Each row is followed by its class. Each block has new classes.
  5.1 -10.4 -11.7   3.8  36.2  24.7  34.9   8.0  -2.0 -28.8  -6.9  -8.6  10.7   1.6  24.7  -4.5   1.8   6.9  -4.0  20.6   5.8 -38.6  14.5 -22.4  17.8   8.5 -31.2  18.4   3.9   0.1   6.8   9.7 -29.8   3.6  -2.0  30.7  15.8  -5.2  -8.7 -14.2 -48.1  -0.3  10.9   9.1 -15.1   8.3   9.0 -> Sl
 11.8  -9.2 -18.5   6.7  24.9  10.4  21.5   3.4 -15.6 -25.0   5.5   6.9 -14.7  13.8  28.7  -4.8   2.0  -0.3 -13.0  12.5  11.1 -34.2   0.6 -23.0  15.6  17.7 -19.8  -1.1  -0.2  -3.4  -8.1   6.1 -21.5   8.8 -18.3  26.5  17.5  -7.0   3.2 -15.6 -30.9  15.7  -2.9   2.0 -26.8  11.1   7.6 -> Sl
 10.8  -0.9 -16.9   0.5  55.3  17.6  28.2 -13.7 -32.5 -32.9  -6.9  11.8 -50.1  26.5  53.7  -7.3  21.0   9.2 -22.4  17.2  15.5 -54.1  18.1 -30.9  17.1  28.6 -27.1   0.4   1.8 -12.6  -5.5  14.7 -27.6   7.0 -12.8  51.3   5.7  -0.2   4.3 -14.3 -40.8  10.3  19.8  -2.4   1.2  23.1  -3.2 -> qr
  3.9 -10.0  -9.7  -6.1  24.5 -13.9  -2.6 -14.4 -18.4 -15.2   4.1  -5.5 -20.3  -0.7  20.5  -6.5  17.5   1.1   6.0   9.4  14.4 -11.2  16.6  -4.4  25.9  18.2 -31.9   3.3   4.0 -14.0  -2.6  23.1  -7.9  12.0   8.3  35.9   0.4  -8.2   4.1 -10.4 -24.6  14.5  13.8  -4.5 -20.5   9.5  -5.0 -> Nf
  4.5 -12.4 -17.2   0.1  35.8   3.8  13.9   3.9 -21.6 -19.9   0.8   7.2 -15.9  16.7  32.0 -16.9  10.6  -1.6 -14.8   3.3  10.9 -12.7  -1.3 -16.3  24.7  15.5  -8.1   8.2   2.1   3.9   4.8  10.7 -19.5  17.5 -10.6  33.7  32.7 -15.4  -6.1 -10.1 -34.9  10.7  12.6  -3.1  -0.4  19.7  -2.9 -> qr
  4.5 -13.1  -5.1  -5.3  45.1  13.2  -6.4 -13.6 -22.4 -21.2  -8.9 -10.2 -15.5  -8.5  34.7 -14.4   6.7   2.9   3.9  18.9  18.1 -34.0  12.9 -13.5  19.0  24.6 -44.1   6.3   2.4 -13.4   5.7  24.7 -39.2  17.5  24.9  56.0   0.9  -7.3  -3.8 -20.2 -33.0  12.9  20.2  -8.7 -14.5  12.5  -4.2 -> Hj
-28.0 -10.1   1.0 -10.3  17.1  13.7  -5.8 -16.9 -12.0  -3.1 -10.1  25.0 -19.3  -9.9  10.4 -15.0   6.0  -6.9 -10.3  -2.0  13.4 -17.9 -11.2   0.4  12.5   2.5  -6.1 -27.2  15.1  -3.2   7.4   1.2 -24.5   8.2   4.2  45.0   5.0  -4.6   9.9 -10.4  -4.1  18.2 -13.5 -16.5  16.1   4.8 -11.6 -> fh
  4.7  -8.9  -2.8  -5.2  22.7  13.9   2.3 -17.0 -19.8  -7.5  -3.2  -8.4   1.4 -17.2  25.6  -7.6   2.8  -4.1   9.7   9.2  10.4  -6.1 -13.7   0.8  12.7  23.4 -13.7   3.2  10.8  -7.9  -4.0  17.3 -13.3   0.9   9.9  23.5   4.0  -5.9   0.8 -25.9 -20.8   7.6  20.0 -10.0   7.0  37.6  -5.6 -> qr
 21.8 -16.6 -15.8  -0.8  44.0   9.9  16.3  11.8 -30.5 -26.3   2.0  -9.5  -9.0  39.8  29.1 -18.9   8.0  -9.7 -14.6  21.5  12.4 -26.9  27.0  -9.7  24.9  25.3 -12.9  12.2   0.2  -8.9  -7.0  11.8 -11.6  17.2  -2.9  46.2  33.7 -20.2   1.5 -13.7 -41.3   6.8   5.9  -5.5  10.7  22.9  -2.2 -> Hj
  6.4  -6.4  -8.2   0.3  29.7   2.7  -6.0  -2.3 -18.4 -25.5   0.4   1.0  -9.5  -1.5  19.7 -14.4   4.6   2.8  -6.6   1.2   8.3 -15.8  10.5 -28.8   4.1  26.9 -31.7   6.9   1.2 -12.2   7.1   0.2 -19.4   7.1   5.9  27.7  -5.0  -5.1  -6.5 -12.9 -21.2  13.0  17.9  11.6 -11.1   3.8  -2.7 -> qr
  1.5   6.5 -15.1 -14.8  22.2  11.1 -23.2 -39.6 -20.5 -20.4  -4.2  52.5 -32.3 -34.5  14.0  -2.3   1.4 -21.3   8.0 -10.9  18.0 -16.3  13.8 -13.7 -19.2  12.5 -20.9 -19.5  17.5  -3.2  15.7   1.8 -18.5  -5.8 -19.9  21.5 -43.2  -0.1  -4.5  -9.8  20.8   6.6  16.1 -20.0 -14.6 -12.8   0.1 -> Hj
  3.5 -17.0 -21.0 -14.0  43.8  -6.7 -32.6  18.5 -20.3 -27.7   1.8   1.0 -10.6  37.3  22.7 -19.3  -2.1   0.8  -2.2   9.9  -4.4 -25.7  26.6 -10.2 -11.4   9.9 -13.7  17.0  -0.1  -6.9 -11.4  12.6 -18.9  20.6  12.0  40.6  22.1  -8.4  -1.3   2.6 -24.0   0.1  -1.0   7.7   3.5  20.6  -1.1 -> Hj
  1.6  -2.8  -7.1 -10.6  32.4   6.1  -9.0 -22.1 -21.8  -6.9  -2.1  23.9 -23.0 -16.6  10.5  -4.5  -6.6  -3.1  -4.0  11.4  32.3  -2.7  -0.1 -24.7  -3.8  23.5 -17.3  -9.0  17.3  -0.5   4.3   7.5 -13.9  11.9   2.1  16.9 -20.5   5.4  -2.2  -7.9   8.6   5.4  17.5 -10.4  -6.4 -11.9   0.1 -> Hj
  0.3  19.6 -21.9 -13.8  25.2  16.3  18.5 -32.8 -30.3 -17.1  -2.5  35.1 -32.7   6.3  22.8  -0.6  16.9   6.0   3.9  -8.3  13.5 -29.0   5.2 -14.2  16.1  20.5  -9.7  -5.7   4.7  -1.0  13.4  16.7 -10.2  -6.7 -26.5  33.4 -19.9  -8.8   4.5   2.9   1.6   7.4   3.1 -13.5  -6.7  14.7  -6.1 -> Nf
  2.3 -21.2 -11.6   1.7  49.5  21.5  40.7  -0.3 -23.3 -34.0  -6.2 -10.7  -7.3  31.9  45.0 -12.9  12.2  12.3  -2.7  18.8  16.2 -51.9  -6.9  -5.2  44.1  19.4 -17.5   1.9 -14.6 -14.7   2.3  30.4 -19.7  14.0   2.2  60.7  35.6 -28.5   1.0 -14.5 -59.3   7.2  12.8   8.4   4.9  35.8 -13.0 -> Nf
  2.5  -4.6 -11.2  -0.7  37.3  33.0  10.7 -33.9 -21.4 -18.9 -11.3  13.9 -16.8   7.4  27.2 -16.2   8.1   5.4  -0.3   8.1  15.6 -43.6   5.2 -12.0  14.3  12.0  -8.0 -12.9  -3.2  -4.8   8.9  15.5 -10.5  10.8   2.5  34.5 -14.3 -11.3   9.5  -4.1 -10.8  11.0   1.5   6.2  20.2  14.6 -12.4 -> qr
-21.8  -6.2   1.1 -17.3  34.7  13.0 -14.9 -32.7 -40.1  -4.8  -9.7  30.5  -6.5  -4.9  23.2  -8.6   7.5  -2.2  -2.6  -9.8  18.7  -4.8  -2.4  -4.4   5.8  16.2  -9.5 -21.9 -18.6 -11.8  27.6  -2.6  -6.9   9.4   2.4  40.0 -24.6  -4.1  19.7  -1.3  27.7  12.8  -4.7 -22.5   8.7  14.5 -33.8 -> fh
  9.9 -30.9  -0.5   4.5  58.1  18.6  -2.2  29.9 -21.6 -24.2  -5.4  -5.5  -2.7  32.3  41.4 -32.0  -3.0  -5.4 -26.0  28.9   7.0 -21.0  19.9  -5.5   4.8  22.1 -14.9   7.0 -10.7  -2.7  -2.0  12.1 -31.0  35.3  15.7  68.7  41.1 -19.3  -6.5 -20.0 -40.9  19.9   4.6  -1.7  21.9  26.5  -5.8 -> Hj
  3.4  -9.9 -15.3   2.8  50.8  18.0  21.5  -5.4 -46.1 -33.6   7.5  27.6 -37.4  24.3  35.6 -12.5  23.0   6.8 -14.1   9.3  15.6 -49.9  -0.8 -17.2  25.1  21.5 -29.6   7.1  -8.6  -4.4  10.4  13.4 -29.9  14.2 -15.9  52.0  15.6 -14.0   4.3 -14.1 -34.5  -9.4   1.5  11.7  -6.0  29.1   4.4 -> Nf
  0.5   0.8 -13.3 -11.4  33.6  -0.2  -5.6 -24.1 -29.9 -12.0   5.8  16.0 -22.8  -7.2  21.9   0.1  10.9  -1.0   3.9  10.2  11.2 -12.5   3.4 -33.9   2.5  28.5 -42.1  -9.4   5.7  -5.4   5.7  22.0 -11.2  -9.5 -14.2  50.4 -23.5   0.5   3.7 -13.8  -1.3   6.9  25.7 -11.8 -17.8  -1.5  -8.0 -> Hj
  1.6 -16.6 -19.1   3.7  36.2  36.8  67.9   8.0   1.5 -29.6  -9.9   1.5 -14.3   3.4  40.1   9.2   3.5  10.1 -26.5  31.9  11.2 -65.2 -23.1 -28.9  45.3   6.3 -13.3   8.5  -5.8   6.7  -5.0  -5.5 -31.4   3.8 -18.2  32.5  47.0 -11.2 -10.0 -13.3 -69.9  -0.6  13.7   7.9  14.9  12.0  15.0 -> Sl
  0.2   4.6 -20.8  -1.6  24.0  35.4  26.0 -23.7 -16.1 -20.5 -10.9  31.1 -38.7  -8.2  22.2   7.9  -7.3   7.8  -6.1   8.1  12.5 -48.6   1.8 -46.7  16.1  10.4 -19.5 -16.6  14.1  14.8  12.7  -3.4 -15.3 -19.8 -36.3  10.6 -16.6   3.2 -12.0 -12.6 -20.4   4.9  28.9  -3.2   1.9  -4.1  10.0 -> cm
 -2.2 -25.2   4.6   1.2  41.6  38.7   2.0 -12.0 -17.7 -16.1 -13.6   4.6 -16.3  -4.3  39.3 -21.4  -6.1   4.8 -27.4  11.9  31.1 -53.9  -3.6 -18.2  22.7  15.8 -32.4  -3.1  12.2 -20.9   7.1   1.5 -42.3  13.0   2.2  61.0   7.0  -8.6  -2.6 -25.6 -33.7  24.2   6.0  -3.9  15.2  12.6  -6.6 -> Hj
  3.4  -1.4 -10.4  10.1  12.8  12.0  50.6  -7.2 -10.5 -13.0  -5.3  -9.1  -6.8  27.9  20.9   6.9  12.0  15.4 -16.2   8.6  18.7 -47.4   0.6 -22.2  46.6   7.4  -3.8   6.9  19.2  -5.5  -9.7   5.4  -5.2  11.2 -34.8  16.1  20.1  -4.6   1.2 -21.2 -67.7  12.7  21.4   2.5  -2.6  23.6  -7.1 -> qr
 -7.9  -9.9  -4.9 -10.7  27.6  34.9  17.7 -38.2 -17.8 -18.1 -12.8  23.0 -26.6 -39.2  24.1  -2.9   7.2  14.4  -0.3  15.4  13.9 -10.4 -16.5 -22.1  39.0  15.8 -40.2  -3.1  -0.1  -6.3  26.9  21.6 -15.6 -10.6   1.6  23.2 -22.0 -17.5  -3.0 -17.6 -27.1   0.4   5.9  -6.9   3.9  -2.8   6.6 -> fh
 17.7 -15.4  -0.5   0.0  42.4  -3.8  -2.1   4.1 -32.0 -20.1   3.8 -19.0  23.7  21.0  25.7 -17.6   9.8  11.9 -10.4  19.2   8.7 -40.0  11.4 -17.6  24.5  25.3 -44.8  20.6  -3.5 -14.4  -4.3  34.4 -39.9  25.3  14.2  50.1   5.7  -8.1 -12.1 -23.3 -52.3  23.2  22.7  -2.9  -8.7  14.7   8.7 -> qr
  6.7  -2.6  -2.3   3.4  38.2   6.4  25.3   3.0  -1.1 -26.7  14.8  -6.3  -9.4  16.9  24.3  -7.5   4.7   3.2  -8.6  12.9  15.3 -39.1   1.1 -25.6  27.1  13.6 -11.4   7.2  -1.1  -3.0  -2.3  17.8 -20.6   5.4 -13.8  30.6  28.5  -8.1  -3.0 -15.7 -37.3   2.7  12.2   3.8 -15.8   7.0   2.6 -> qr
  7.8  -8.3  17.6  -0.1  10.1 -14.7 -67.3  11.6  -8.2   1.2   3.8 -33.2  10.8 -20.3   5.1  -6.5  -7.4 -10.4  -2.7   4.8   1.1  27.2  15.4  -0.3 -30.6  14.8 -32.5   5.6   3.1 -17.3   5.0   8.6  -9.3  20.8  63.5  16.0 -11.4   2.1 -16.3 -18.0   4.4   5.8  19.8 -14.8 -15.1  -6.6  -5.3 -> Hj
  3.2 -16.9 -24.0  -8.8  45.2   3.7  26.5  -0.4 -20.9 -22.4   1.1  19.1 -21.2  28.6  33.3 -18.9   7.0  -5.9  -0.2   9.0   5.6 -52.4   3.7 -18.1   9.0  22.8  -3.1   4.7   0.5  -9.8   1.2   4.6  -8.1  14.2  -3.5  38.7  29.5 -14.3   3.0   7.3 -25.4  -0.7   3.6  -0.8  39.9 -10.5  11.5 -> Hj
 -2.6  -3.1 -25.3  -2.2  35.1  15.8  34.1  -0.2 -10.1 -21.9   4.4  24.4 -21.8  17.7  13.7 -12.1  12.0 -14.0  -9.7  12.9   3.8 -28.1   6.2 -20.9  12.6  16.8  14.2  -6.2  -2.3  -4.1  -3.6   8.9 -17.6   4.5 -25.6  27.0  18.3  -9.4  -0.1  -3.1 -22.0  -4.2  10.0  -5.6   2.0   7.7  10.7 -> qr
  2.8 -19.7  -6.5   1.4  36.7  13.2  -0.4  -8.3 -20.3 -21.5 -20.2  19.1 -22.7  23.6  46.7 -21.4  -1.4  -4.4  -9.6  -0.1  12.3 -40.9   3.8 -14.3  12.0  16.8 -16.9  -5.5  11.6   9.9   7.8  -1.3 -34.8  19.9  -0.3  48.6   4.4 -13.7  -2.6  -1.1 -20.9  10.9   3.6   5.7  15.4  11.6 -12.6 -> Hj
  0.4  -5.0 -19.7 -11.0  45.4  34.9  41.0 -30.7 -24.8 -33.6  -5.6  10.1 -24.2  -0.1  32.2  -3.1  14.9  14.6  -2.0  21.2  17.9 -58.0  -9.8 -32.6  24.0  26.3 -21.6   6.3   1.0  -3.7   8.6  20.5  -0.2 -16.6 -12.3  21.9 -21.7 -17.6  -1.0 -14.5 -37.2  10.3  31.1  -1.9   4.7  11.9  -0.2 -> cm
  1.4 -11.5 -30.5 -28.5  72.6  27.3  51.8 -19.8 -24.1 -46.9  -6.9  42.6 -36.4  34.1  39.7 -18.4  18.6  16.6 -19.6  11.2  10.6 -69.5  11.4 -34.1  26.5  27.1 -16.4  -0.1  -1.6  -4.1   1.2  21.5 -26.2  15.2 -63.9  74.3   4.4 -21.0   8.6  -3.4 -40.3   2.3   9.8  -2.6  -2.8  40.8   6.4 -> Hj
 -7.3 -14.7   5.8 -13.7  14.5  31.2  -8.7 -10.8  -2.4 -11.8 -12.3   9.5 -16.5 -19.9  16.7 -13.0   3.7  -5.9 -27.9   3.4  19.6 -30.0  -6.4   4.1  23.6  -6.2 -37.1  -6.2  -8.4  -8.8  20.5  -4.1 -41.9  10.8   8.2  42.9   0.6 -14.1   5.1  -8.8 -17.2  21.3 -14.5  -0.7  -0.8  -4.7   1.1 -> fh
  4.7   2.1 -18.0   3.5  38.3  27.2  35.2  -9.5  -7.7 -31.4  -9.2  13.6 -28.2  12.2  28.3  -9.1   4.1  17.2 -16.0  19.2   9.8 -57.1   1.7 -32.3  30.1  15.4 -25.7   6.8   0.3  17.6  -4.8   9.8 -20.8   1.1 -25.9  30.1   4.6  -3.3 -18.6 -19.4 -40.6   5.4  33.3   2.0   8.2  21.7   9.9 -> cm
 -4.0 -27.1  -7.7  -5.7  57.7  25.3 -19.3  -2.0 -17.3 -25.0  -0.8  26.5 -22.1 -16.3  39.6 -21.9   5.2 -11.7   5.9   4.8 -11.9  -0.5  -1.1   7.9 -21.5  23.3 -16.7  -5.3  -7.3  -2.2  44.5  16.6 -13.9   2.5  37.3  57.9 -21.2 -26.3  11.4  -0.5  -2.4  17.1 -12.2  -2.1  17.5   2.6  -0.3 -> qr
  9.3  -2.5  -1.2   1.5  36.2   6.6  -2.1  -2.1 -34.1 -17.9  -1.8 -22.8  -0.4   2.9  30.4 -16.4  16.3  10.3  -2.0  14.9  15.5  -6.5  34.8 -11.9  19.6  24.7 -23.3   9.3  -3.8  -1.6  17.6  30.2 -10.8  12.0  21.9  40.2   1.3 -13.3   3.5 -16.1 -49.9   8.5  21.9  -2.4  -3.3  10.1  -5.9 -> cm
 -3.4  -8.5  -8.2  -2.3   7.0  18.4  34.0 -19.6 -15.8 -16.6  -2.7 -10.7 -22.5  10.8  24.8  -1.2  14.5  20.3 -16.7  11.8  12.1 -59.5  -8.1 -14.3  62.5  12.2 -23.4   2.5   2.2 -16.9   4.3  17.1  -6.6  -2.5 -20.2  33.8   7.7  -7.6  -0.1 -16.2 -44.6   8.1  10.8   3.0 -11.9  14.2  -7.1 -> Hj
 14.6   0.7 -32.2  -8.7  43.2   0.7  23.9  -8.2 -18.2 -29.3  32.1  23.7 -32.7  18.3  24.1  -5.7  16.6   4.2  -9.7  19.5  18.8 -47.5  19.5 -55.1  31.1  24.6 -40.0   5.0   1.0  -3.6  -9.2   6.2 -30.0  -5.1 -51.3  20.3  23.7  -1.0 -10.7 -14.7 -40.5   4.5  34.3 -16.0 -24.8  11.5  17.3 -> qr
 -4.1  -1.1  -0.9  -9.0   1.6  10.8 -10.2 -16.0  -7.1  -3.3   3.8   6.2  -7.5 -29.0   8.8   0.0   8.7   0.9   0.9   3.7  10.7   2.0  -3.5 -12.9  15.3  16.3 -20.2  -0.4   1.6  -8.5   7.2   9.1 -23.3   3.4   6.0  10.4 -13.8  16.9   8.7  -5.3   0.4 -62.8  24.6  -9.2 -16.7 -10.6  -3.4 -> Nf
 15.5 -12.1   0.9  -4.0  46.6  19.4 -16.0 -35.9 -41.3 -14.7   5.5 -31.0 -24.6  -4.0  44.8 -38.4  15.6  -1.8  -2.1   7.0  19.7 -37.3   9.6 -13.5  15.1  26.9 -31.1  -0.4   5.2 -23.2  30.8  43.3  -6.4   7.5  43.9  52.9 -22.8 -14.8  10.9 -25.4 -21.1  16.7  19.8  -8.1   5.4  19.5 -27.2 -> fh
  5.8   2.6 -15.2  -1.6  44.4  24.1  59.9 -21.7 -33.8 -12.0   1.3   7.3   5.4   3.0  29.4  -2.7  14.6  11.9   2.8  18.5   6.6 -36.3 -10.7 -23.1  19.5  18.2  -2.5   5.4  -0.5  -1.9   9.8  24.9  15.4 -22.6 -17.6  13.6  -0.3 -22.0   6.3 -10.3 -37.9  -7.9  24.8  -5.7   2.1  23.0  -2.1 -> fh
  9.5 -15.3  -7.1   1.0  31.8   6.5   8.5  -1.0 -23.7 -17.6  -3.3 -12.0  -2.7  10.1  25.7  -9.0   8.8   4.8 -12.6  13.1   7.1 -20.7  12.1 -13.0  22.3  19.0 -26.7  15.5  -2.3  -8.6 -12.4  18.2 -13.3   6.5   7.7  37.4  22.5  -6.1  -4.9 -13.6 -39.2   2.6  19.6   3.4  -1.7  18.3  -2.6 -> qr
 12.2 -12.4 -11.3  14.9  29.3 -11.7   1.7 -18.9 -21.1 -16.6  10.3 -32.7  13.0  41.1  21.8 -19.0  10.3  -5.2  -8.3  13.3   6.5  -0.6  11.6   4.9  17.7  16.7  -4.2  24.1  -8.9  19.5 -20.1  19.6   5.3  25.1  11.6  35.2  38.9 -11.2  -3.1  -1.5 -44.7   1.2  -1.8  12.5   0.2  26.3   0.9 -> Hj
  5.3   0.9  -7.2  -3.8  46.0   4.3 -18.2 -57.6 -62.7  -4.6  -1.7   9.1   2.8   4.4  27.3 -13.5   9.8   3.3  15.1 -13.9  24.0  -3.1  14.6 -27.1 -26.5  22.8   9.9 -19.5  22.8 -17.5  14.7  40.4  25.7  -6.9  12.9  26.2 -28.2  -0.6  30.1  -3.2  15.5  12.9  15.9 -23.1  12.8   9.7 -30.2 -> fh
 14.1  -3.4  16.4   2.1  25.8  -3.2 -54.4   6.4 -24.2 -17.1   2.0 -22.7   4.2  -7.7  20.3 -22.7  13.5  -6.7   2.6 -14.2  10.4   3.8  21.4   0.3  -6.4  28.5 -37.8   4.4   0.2 -18.2  -1.5  29.5 -13.6  23.8  52.1  40.4   3.5  -9.7 -10.6 -15.3  -9.8  10.7   4.0 -11.8 -10.0   1.3  -5.9 -> cm
 11.5 -10.9 -14.4   6.3  30.3  13.5  26.9  -0.4 -19.9   5.6  -0.4  -9.1  -8.4   9.1  29.9 -13.8   7.3   2.5 -12.6  20.8  10.7 -40.2   0.2 -22.2  24.2  16.0 -26.3  11.4   3.0  -2.1 -20.2  14.4 -20.6   6.7 -11.7  34.8  18.1 -15.7 -12.9 -18.6 -42.2   3.3  16.3   2.7   2.0   6.8 -10.0 -> cm

Each row is followed by its class.
 28.8   2.8   7.9   0.9  14.6  -3.9   5.7  13.5  -0.5  -4.9  -0.7  -4.1  -7.2   0.6   8.8   8.8 -20.1 -13.3  -5.1 -13.4 -17.7 -16.9  -0.9  -3.3   8.2  -5.7   0.0   7.0 -11.9   5.1  -3.1   1.2  -0.2 -12.8  -2.3  -6.3  -2.0   5.6  -3.3  16.2  11.1   5.4  16.9  -0.5  28.9  25.8 -19.0 -> bq
 29.8  -3.6  -5.0  -6.5  17.2   1.6  11.4  19.5   0.1   8.9   9.8 -11.9  -4.8   9.8  -1.2   0.1  -8.9  -5.7  -8.7 -16.0   9.1  -7.1   2.8  -8.6  -8.3  -9.0  -6.8   2.6   1.1  -5.7 -12.3  -5.6  10.1  -6.6  10.5  -2.0   7.0  20.2  -7.5  13.7 -10.8 -11.2  25.6   1.7   6.1  10.1   5.4 -> dp
 21.8   9.0  -2.3   2.5  16.3   7.1  29.4  -5.1   3.5   4.1  -1.1 -18.4  -8.2  11.3   8.8  -9.1   2.7 -22.0  -7.7 -24.1  14.6  -3.2   0.0   2.0  -9.9 -11.3   9.9   7.5  -9.9 -22.4  -6.0   0.0  17.9  -7.6   9.5  -7.1  21.9  28.4 -16.2  13.1   0.3  -7.1  -7.0   8.8  35.1  18.9   0.4 -> dp
 29.1  -2.6  -8.1   8.7  17.4 -11.3  13.3  11.1  -5.6  -9.3  -1.5 -10.7 -10.2   4.1  -8.6 -13.6 -14.6  -5.5   5.4 -21.4   8.2  -9.7  12.2  -3.5   1.2  11.2   3.3  14.6  -0.5   5.2   6.1  15.2   2.0   5.7  -5.9   6.4  -0.7   8.0 -23.8  26.6 -12.6   2.0  20.5  -7.1   3.9  13.9   4.6 -> bq
 30.8 -10.7   2.0   7.2  13.2   1.0   8.9   8.8   6.5  10.3  -0.3  -7.8  -1.3   3.9 -31.5 -22.4 -34.1 -14.2  -7.0 -20.0  22.4   2.5  13.9  -7.8  -6.2 -11.5  10.1   3.0   1.5   2.7  -8.4  66.1   5.1  -5.2  -5.4   1.8   8.8  23.1 -15.5   9.7 -10.8  -0.1  10.5 -15.9  -2.1  12.5  17.3 -> pn
 25.9  -9.1   6.4  -3.3  14.5 -12.1   9.2   8.3   8.5   7.7   2.5  -9.4  -7.4   5.0 -31.5 -29.0 -65.7  -1.7  -3.8 -14.6  -0.2   2.5   5.4  -2.4 -13.7 -12.0  15.6  11.0  -7.4  -2.3  -7.3   8.4   4.3  -4.9   9.8 -10.9  11.0  23.7   4.8  24.2   0.7   3.4  19.7   6.8  36.4  25.1  -2.1 -> dp
 25.6 -20.2   1.8  12.7  16.1  12.9   3.5 -17.3  -1.1  -3.3  12.9  -9.0  12.5  -6.2   1.0  -5.0 -14.5  -1.9 -17.3 -12.1   9.6 -16.7   4.7   3.2 -21.2  -7.3   2.8   3.0  -3.0  11.4 -13.3   2.2  10.3 -12.1  -6.2   9.8  -6.1  15.9  -5.1  17.9  -0.2   3.6  21.9  -8.2 -10.7   7.1  -1.8 -> dp
